[-52  -2  61  24  23 -32  50  35 -15  79   3 -14  -7 -24 -35 -15 -21  37
  69  18  -3  16  11 -60  41 -19 -76  24  43  -8  44  36  19] => <153>
[-61  -4  83  17  28 -50  36  16 -16  77   7 -30  -7 -24 -29 -21 -22  34
  65  14   4  35  12 -60  19 -15 -68  27  38  13  33  40  28] => <178>
[-65 -18  87  10  38 -41  40  22 -25  59   7 -53 -33 -39 -45  -2 -67  56
  35  20   7  55  -9 -66  23 -20 -79  10  51  29  44  35  23] => <166>
[ -2 -20 -21 -63 -17 -60  36   8  16  43   3  -3   0  -6  36  -4 -42   6
  -8 -22  12  23  25   3  11   4 -30 -73 -10 -18   7  26  18] => <150>
[-31   6  36 -23  45 -69 -24 -36  -9  30  55 -45 -13   3 -11 -11 -76  21
  10  26  12  24  22 -29 -32 -25   5  -4  12  68  37  46  -3] => <178>
[ 11 -10 -59 -66 -20 -17  48   2  -1  37   9   7  14   3  33 -34 -37  12
 -25 -19 -49 -38  15  -6 -29   5 -42 -72 -38 -14  -3  29  51] => <44>
[-59   3  70  10  20 -32  37  35 -25  66 -12 -22  -4 -36 -33  -6 -47  48
  37  31  -4  28  -3 -61  36 -32 -66  28  32  -4  36  26  24] => <53>
[  6 -36 -36 -67 -14 -33  20   2  -5  -1  29 -24 -14 -15  45 -18 -51  19
 -17   4 -25   7 -16   0  -5  -2 -24 -69 -17 -19   0  24  21] => <193>
[ -8 -28 -27 -76 -10 -35  44   8   6  26  13  -8  -4 -12  48 -14 -69  13
  -5  -9  -9  14  -2  10   0   1 -42 -67 -10 -11  10  14  17] => <93>
[-55   7  69  17  43 -60  35  31 -16  71 -11 -35 -13 -29 -13  10 -60  54
  41  20   9  32 -11 -82  18 -24 -75  13  35  13  29  28  20] => <30>
[-68  -9  85  13  25 -50  43  32 -16  72 -11 -51 -22 -28 -47  -3 -51  47
  26  -2  21  53  -2 -71  37 -22 -75  14  48  12  39  36  24] => <150>
[ -7  17  14 -34  45 -25  -9 -31 -30  29  49 -69  -5 -27 -13 -21 -89  25
 -20  58 -13 -11 -16 -40   5 -31 -12  -4  -2  36  15  28 -18] => <53>
[-63  -7  72  21  23 -33  36  33 -13  82  10 -23 -20 -14 -52 -28 -25  26
  47  16  12  27  15 -56  45 -16 -74  30  46  -1  44  40  21] => <150>
[-29   7  39 -13  40 -47 -14 -27 -14  32  50 -30 -21  24 -18 -19 -80  14
   5  36   3  -1  24 -22 -21 -21 -10  -2   5  58  36  41 -16] => <130>
[  -2   46  -21   47   39   66   16  -18  -15  -23  -32   19   29   22
  -14   -7   20   -3   21   30  -28 -101   40   -8    2   44   29   28
  -11   -9   29  -32   42] => <44>
[-53  -1  66  12  31 -39  43  38 -22  64  14 -28 -20 -31 -18 -26 -51  37
  42  19  -4  29 -18 -59  31 -11 -92   9  38   4  30  41  17] => <30>
[   8   59  -47   56   53   50   11  -16  -14  -11  -14   23   36   22
  -11  -26   11    6   10   44  -27 -107   29  -12  -13   46   36   32
   -3   -4   30  -20   35] => <30>
[  2 -23 -54 -47 -16 -19  32  -3  -7   1  14 -10  -1  -5  51 -20 -35  26
 -12   3 -31  -4  -1  16   9   0 -34 -80 -32 -18  -1  32  29] => <45>
[-60 -14  87   4  25 -36  45  40 -28  59  12 -48 -12 -35 -32 -19 -55  40
  52  11   8  34  -8 -66  32 -15 -72  15  55   3  40  22  21] => <193>
[ 11 -34 -40 -86 -16 -37  47   9  -9  23   7  -1  -6 -17  60  -4 -52  14
 -12 -26 -30   0   3 -11  -3  -5 -44 -75 -27 -20 -14  16  27] => <93>
[ 17  17 -36  11  33  53  31  -8 -26  -4  24  27  40  16 -14 -53  13  -8
  10  22 -18 -86  24  16  -2   5  15  30   7   0   0  -2  22] => <93>
[  2 -15 -28 -66 -14 -41  39   2 -10   8   3  -9  -7 -10  63   5 -49  11
 -19 -18 -22 -15  11  -1  -2   4 -46 -76 -37 -12 -21  23  32] => <130>
[ 12  -7 -65 -53 -18 -25  60   8  -1  34   9   4  29  -6  28 -31 -28  22
   2 -13 -40 -30  20  -3  -9   6 -29 -75 -27 -23  17  30  32] => <153>
[-14   1  26 -43  55 -43 -10 -23 -32  21  55 -70   2 -15 -11 -16 -88  16
   3  38   2   0  -1 -50 -10 -35   5 -13  14  53  13  21 -23] => <193>
[-10  15   3 -19  47 -21 -13 -29 -35  15  31 -82  -6 -29 -22  -3 -84  45
 -23  59  -7 -11 -21 -41  -4 -38  -5   3  -5  42   4  20  -9] => <53>
[-64  -6  86   7  30 -36  38  29 -16  56 -15 -40 -12 -32 -28  18 -57  40
  30  10  12  32 -11 -66  25 -33 -82  15  36  17  24  23  28] => <44>
[ -5  -7  -1 -69  -1 -53  47   3  10  30  14 -24  15 -25  70  -6 -45  12
  14 -17   9  15  15  13   0  15 -38 -72 -14 -11   3  24  26] => <178>
[-61  -5  83   9  25 -20  37  39 -29  58   8 -42 -18 -25 -36 -23 -58  40
  30  18  10  45 -20 -55  54 -14 -84  20  38   0  48  35  10] => <150>
[-14 -17 -34 -65 -15 -45  43  -4   7  20  13   1   6  -8  60 -16 -55  15
  -6  -6  -7   7   7  31   4   1 -34 -89 -15  -1   9  32  28] => <45>
[ -4  11   3 -25  59 -37 -22 -48 -27  20  29 -74  -2  -4 -25   8 -88  29
 -37  34  -1 -18  -8 -62 -36 -48  -1  -2  -8  76 -10  20  -3] => <44>
[ -4   1  -1 -26  61 -24 -18 -34 -35  25  37 -82  -5 -10 -23  -3 -89  38
 -25  36  -4   5 -19 -62 -22 -54   1   5   1  60  -7  17 -23] => <93>
[ -3  -2  -2 -17  62 -25 -27 -41 -43  15  47 -75 -14 -11 -38  -9 -83  45
 -26  53  -8   9 -16 -47 -30 -44   4   0  -1  77  -3  33 -17] => <166>
[  3  -7  25 -31  61 -43 -10 -44 -33  21  50 -70 -16 -20 -22  -5 -95  31
   1  54   8  16  -5 -35 -14 -22  -6 -21  13  67   4  26 -28] => <166>
[-57  -9  67  20  19 -23  43  28 -29  54   3 -30  -9 -24 -31 -23 -47  50
  42  19  -1  34 -17 -44  34 -21 -83  11  44  12  33  33  22] => <45>
[ 12 -21 -42 -73 -17 -31  46   6 -18  10   6  -8   5 -18  64  -8 -35  21
  -3 -20 -34  -9   8  -2   5   2 -43 -89 -34 -14 -20  21  33] => <45>
[ -6 -17  -5 -65 -14 -63  38  -1  15  22  21  -4  11 -16  54 -12 -45   8
  18 -15  10  21  18  25 -10  15 -35 -68  -4  -3  12  23  24] => <178>
[ 18 -10 -49 -71 -11 -26  49  15  -8  51  21  -2  21  -4  30 -41 -27   7
 -19 -20 -32 -22  25 -18   3   0 -36 -67 -34 -29  -2  35  29] => <150>
[ -11   -3   18  -49   51  -44   -9  -22  -26   40   47  -57  -10   -9
   -6  -10 -101   25   -4   29   -6   21    3  -60  -12  -40  -14  -14
    7   47   16   21  -27] => <93>
[ 18  38 -23  31  18  32  24 -11 -15   8  12  36  51  20 -11 -50  47  -3
  36   4 -20 -80  56  15 -24  36  29  25   5  -5  12   3  41] => <178>
[-56  -2  63  18  29 -44  39  32 -20  65 -12 -26  -6 -26 -30   8 -52  60
  48  20   5  42 -12 -67  26 -36 -65  18  40  10  44  35  12] => <153>
[-51  -1  46  31  35 -36  32  28 -18  73  13 -18 -23 -11 -33 -41 -25  34
  57  32  -6  13   3 -57  21  -8 -77  24  38   7  26  42  22] => <30>
[-62   6  68  14  34 -39  36  28 -17  75 -14 -44   3 -27 -12  10 -51  56
  33  16  15  40  -1 -73  31 -37 -67  11  34  11  28  26  27] => <45>
[  9 -25 -57 -48 -23 -25  29  -1  -4  -8  10  -2 -17 -14  45  -2 -38  30
 -10  -1 -39  -1 -19  11   3   1 -31 -73 -28 -22   8  34  20] => <153>
[  5  26 -34   3  26  20   4 -26 -16  -2  -1  55   0  15 -13 -20  -3  -3
  -6  11 -32 -50  31  15 -46  26  37  10  16  32  12   1  33] => <166>
[   7   38  -25   34   39   57   20  -15  -25  -10  -18   26   35   17
  -20  -19   17   -4   16   29  -31 -105   37  -14   -5   29   15   31
   -4   -2    8  -21   46] => <44>
[-10  20 -32  17  21  13   3 -20 -14 -12   7  40  17  30 -21 -36   5   0
  22  20 -22 -67  43  13 -35  19  53  17  20  20  32  -4  36] => <193>
[-63  -5  84   7  28 -42  48  19 -19  63 -21 -50 -16 -37 -35  14 -57  39
  24  -2   6  26  -6 -81  25 -24 -86   9  39  20  18  21  39] => <44>
[ 13 -14 -65 -59 -17 -15  46   8 -14  30  21  -3  23   1  42 -45 -25  25
 -14 -11 -52 -24  20 -10  -7  -5 -36 -79 -42 -23   0  36  36] => <45>
[  5 -22 -48 -85 -29 -49  42   8  -2  26   9  -2  -9 -36  61  -5 -25   3
 -12 -16 -33 -11  22  -1  16  -7 -39 -82 -35 -35 -26  27  35] => <53>
[-19   6   8 -37  29 -54  -5 -30 -15  16  29 -57  -9 -19  -8   1 -95  38
 -14  40   0   5   3 -28 -10 -28  -1 -25   0  44  29  20  -3] => <53>
[ -9   4   6 -27  58 -40 -25 -45 -31  13  29 -79 -12  -7 -21   9 -88  33
 -31  34  -2  -5 -10 -60 -30 -51  -4  -9  -9  77 -14  24  -8] => <44>
[ -21    1   16  -32   46  -49  -18  -38  -22    4   21  -75  -18   -7
   -5   20 -102   38  -25   25    1    8   -6  -54  -21  -36  -10  -25
   -9   65   13   18    0] => <44>
[ -2 -21 -32 -47 -17 -25  28  -7  -8  -9  25  -9  -8  -1  52 -13 -43  10
 -22   6 -26 -17  -1  17  10  -1 -41 -67 -42 -18  -1  36  22] => <130>
[  1  35 -26  43  23  34  14 -13 -11   5   4  26  38  31 -39 -40  21   2
   8  21  -4 -79  47   1   2  24  30  37   6  -2  42  -5  35] => <150>
[-30   5 -10 -31  33 -61 -21 -44 -16   8  30 -53 -14  -9 -12   2 -92  41
 -33  44 -11   3   8 -36 -20 -46  16 -20 -14  55  34  30   6] => <53>
[-53  -3  79   7  27 -41  35  29 -19  88  22 -24  -6 -22 -17 -35 -13  32
  66  14  -2  31  12 -59  19 -20 -79  32  34   4  23  48  29] => <178>
[   8   49  -30   41   21   62   18   -5  -29  -12   -2   56   36   36
   -7  -39   31   -8   23   26  -41 -114   52   10  -11   39   19   36
  -10  -13   18  -13   40] => <130>
[  7 -16 -35 -74  -8 -55  31  -8  -5   7  12  -4   5 -18  69  -2 -32  12
  -4 -23 -22  -3  12  -1 -18   2 -28 -68 -35  -4 -13  23  37] => <178>
[-10 -16 -29 -68 -25 -50  44   0  20  22  12  -5   3 -32  44  -7 -57   3
 -14   6   3   1   7  32  16   5 -35 -73  -9 -23  10  18  26] => <53>
[ -5   3   3 -22  49 -37 -25 -25 -36  26  46 -69 -12  -1 -30 -12 -66  33
 -17  32   3   5   2 -52  -7 -44  -1   0  -3  52   2  37 -19] => <150>
[-74 -10  89   5  36 -32  52  32 -17  60 -18 -61 -14 -34 -28  10 -62  42
  30  -7  14  48  -4 -81  39 -26 -70  15  39  11  44  13  17] => <93>
[  6 -15 -47 -56  -9 -30  42  -3 -16  36  37  -7  15   4  33 -46 -40  13
 -22   5 -46 -37  16 -10  -8 -16 -49 -64 -43 -15 -12  52  30] => <130>
[ 10  24 -40  24  27  40  31  -4 -26   4   9  22  45  21 -36 -64  32  -1
  34  19 -27 -89  47   4 -24  24  36  24  20   2   9 -10  33] => <193>
[ 13 -27 -41 -77 -21 -53  37   9  -9  30   3  -1 -12 -11  43  -5 -38  18
 -22 -33 -24   4  11 -17  -4  -3 -40 -75 -29 -17 -16  28  34] => <150>
[-21  -8  10 -39  41 -52  -8 -26 -15  27  23 -66 -15  -3   4   9 -90  39
 -10  15   3  31   4 -52 -17 -40   4 -26  -4  47  20  20 -16] => <93>
[-11  -9 -16 -59 -20 -40  40   4  10  10   8   3   4  -4  62  -1 -49  -3
  -2  -8   2  -4  18  34   7  16 -38 -75 -23 -14   2  15  16] => <130>
[-50  -5  71  19  36 -40  40  32 -24  48  11 -43 -28 -31 -25 -16 -68  47
  33  22   2  31 -29 -59  27  -8 -91   8  42  13  33  38  16] => <30>
[-14  10  11 -30  44 -64 -16 -40 -19  13  35 -68   5  -3   5  -2 -79  44
   2  22   3  15  16 -44 -37 -23  11 -22 -11  63  23  24   2] => <178>
[  4 -17 -35 -62 -22 -47  49   6   9  10   7   9   6 -20  53   3 -43  10
  10 -16  -6   1   3  25   8   8 -33 -79 -10 -14  11  19  13] => <153>
[  4  43 -45  48  36  62  20 -13 -24 -12 -15  22  41  20  -6 -26  32  13
  25  35 -27 -97  41   3   4  29  29  24  -4 -10  17 -15  44] => <45>
